Here is a tiny trained network, its code and every weight. The questions are about switching its units off for an input and a class, where a switched-off unit gives its printed mean instead of its output.

import numpy as np


def w(rows, s, z=0):
    codes = np.array(rows[::2]) - 128.0
    scale = np.full(codes.shape[1], s)
    scale[-1] = z or s
    return codes * scale


def norm(h):
    return h / np.sqrt((h * h).mean(-1, keepdims=True) + 1e-5)


def f(y):
    return np.maximum(y, 0)


def log_softmax(a):
    a = a - a.max(-1, keepdims=True)
    return a - np.log(np.exp(a).sum(-1, keepdims=True))


def net(x, mask):
    res = np.array(x, float).reshape(1, 8) / 4 @ E
    u = 0
    for l in range(2):
        y = f(norm(res) @ A[l][:, :-1].T + A[l][:, -1])
        res = res + np.where(mask[u : u + 5], y, B[l][:, -1]) @ B[l][:, :-1]
        u += 5
    return log_softmax(norm(res)[-1] @ U[:, :-1].T + U[:, -1])


A, B = {}, {}
E = w([
[105,123,117,102,144],'x0',
[136,110,152,155,115],'x1',
[140,50,23,119,3],'x2',
[129,115,132,132,133],'x3',
[131,122,130,131,130],'x4',
[122,118,131,125,130],'x5',
[79,160,108,249,153],'x6',
[130,133,153,151,99],'x7',
],0.0064)
A[0] = w([
[129,94,29,145,83,66],'L0N1',
[135,20,170,82,132,130],'L0N2',
[87,115,53,199,168,174],'L0N3',
[227,106,159,1,87,1],'L0N4',
[135,35,100,94,61,17],'L0N5',
],0.0091,0.0027)
B[0] = w([
[187,75,155,102,170,219],'L0N1',
[88,243,155,184,90,201],'L0N2',
[64,199,156,185,61,225],'L0N3',
[74,206,2,218,41,254],'L0N4',
[163,59,148,137,210,222],'L0N5',
],0.0095,0.0058)
A[1] = w([
[102,193,212,26,120,248],'L1N1',
[173,2,13,142,46,88],'L1N2',
[119,233,113,227,196,227],'L1N3',
[113,141,94,204,44,149],'L1N4',
[101,90,123,254,159,48],'L1N5',
],0.0061,0.0017)
B[1] = w([
[141,118,179,110,107,165],'L1N1',
[169,127,235,102,177,188],'L1N2',
[177,33,96,83,113,254],'L1N3',
[2,169,145,122,150,213],'L1N4',
[167,166,34,52,97,180],'L1N5',
],0.0097,0.0088)
U = w([
[28,146,53,198,61,2],'0',
[228,52,255,106,172,254],'1',
],0.0087,0.00048)

Each question gives the input, the list of numbers given to net, and the class t.
The units are the neurons (one row each of A and B). Each row of codes is followed by its name. A weight is (code - 128) times the scale printed after its matrix; where a second scale follows, it is the last column's (A, B and U).
mask holds one flag per neuron, layer by layer. A switched-off neuron (its flag False) gives its mean, the last column of its row in B, instead of its output. The means were averaged over made-up inputs and are rounded, as every weight is.
A unit's drop is (log p(t) with every unit on - log p(t) with that unit switched off) / (log p(t) with every unit on - log p(t) with every unit switched off).
unit that matters most: the unit with the biggest drop
top k neurons: the k neurons with the biggest drops, biggest first
k most important neurons of layer l: the k neurons of layer l with the biggest drops, biggest first
drop when u is switched off: that unit's drop, to one decimal
input [-2,3,8,-7,2,5,-4,-2], class 1: unit that matters most => L1N2
input [4,3,8,3,-1,4,-7,3], class 1: top 2 neurons => L1N2; L0N5
input [2,4,8,-2,2,7,5,0], class 1: top 2 neurons => L0N1; L0N4
input [-4,6,5,7,-8,6,-4,-4], class 1: top 3 neurons => L0N1; L0N3; L0N5
input [-7,-7,-8,-6,-5,7,-8,-1], class 0: top 2 neurons => L0N4; L0N5
input [0,-8,7,-7,-4,-7,5,2], class 1: 2 most important neurons of layer 0 => L0N4; L0N1
input [0,4,8,4,2,-7,-4,2], class 1: top 2 neurons => L1N2; L0N5
input [-8,8,-6,7,7,-1,-8,-8], class 0: drop when L0N4 is switched off => 0.8
input [-6,-2,-4,2,-2,-4,2,3], class 1: drop when L0N4 is switched off => 3.2
input [8,-8,7,-6,-4,-1,3,3], class 1: drop when L0N4 is switched off => 0.0
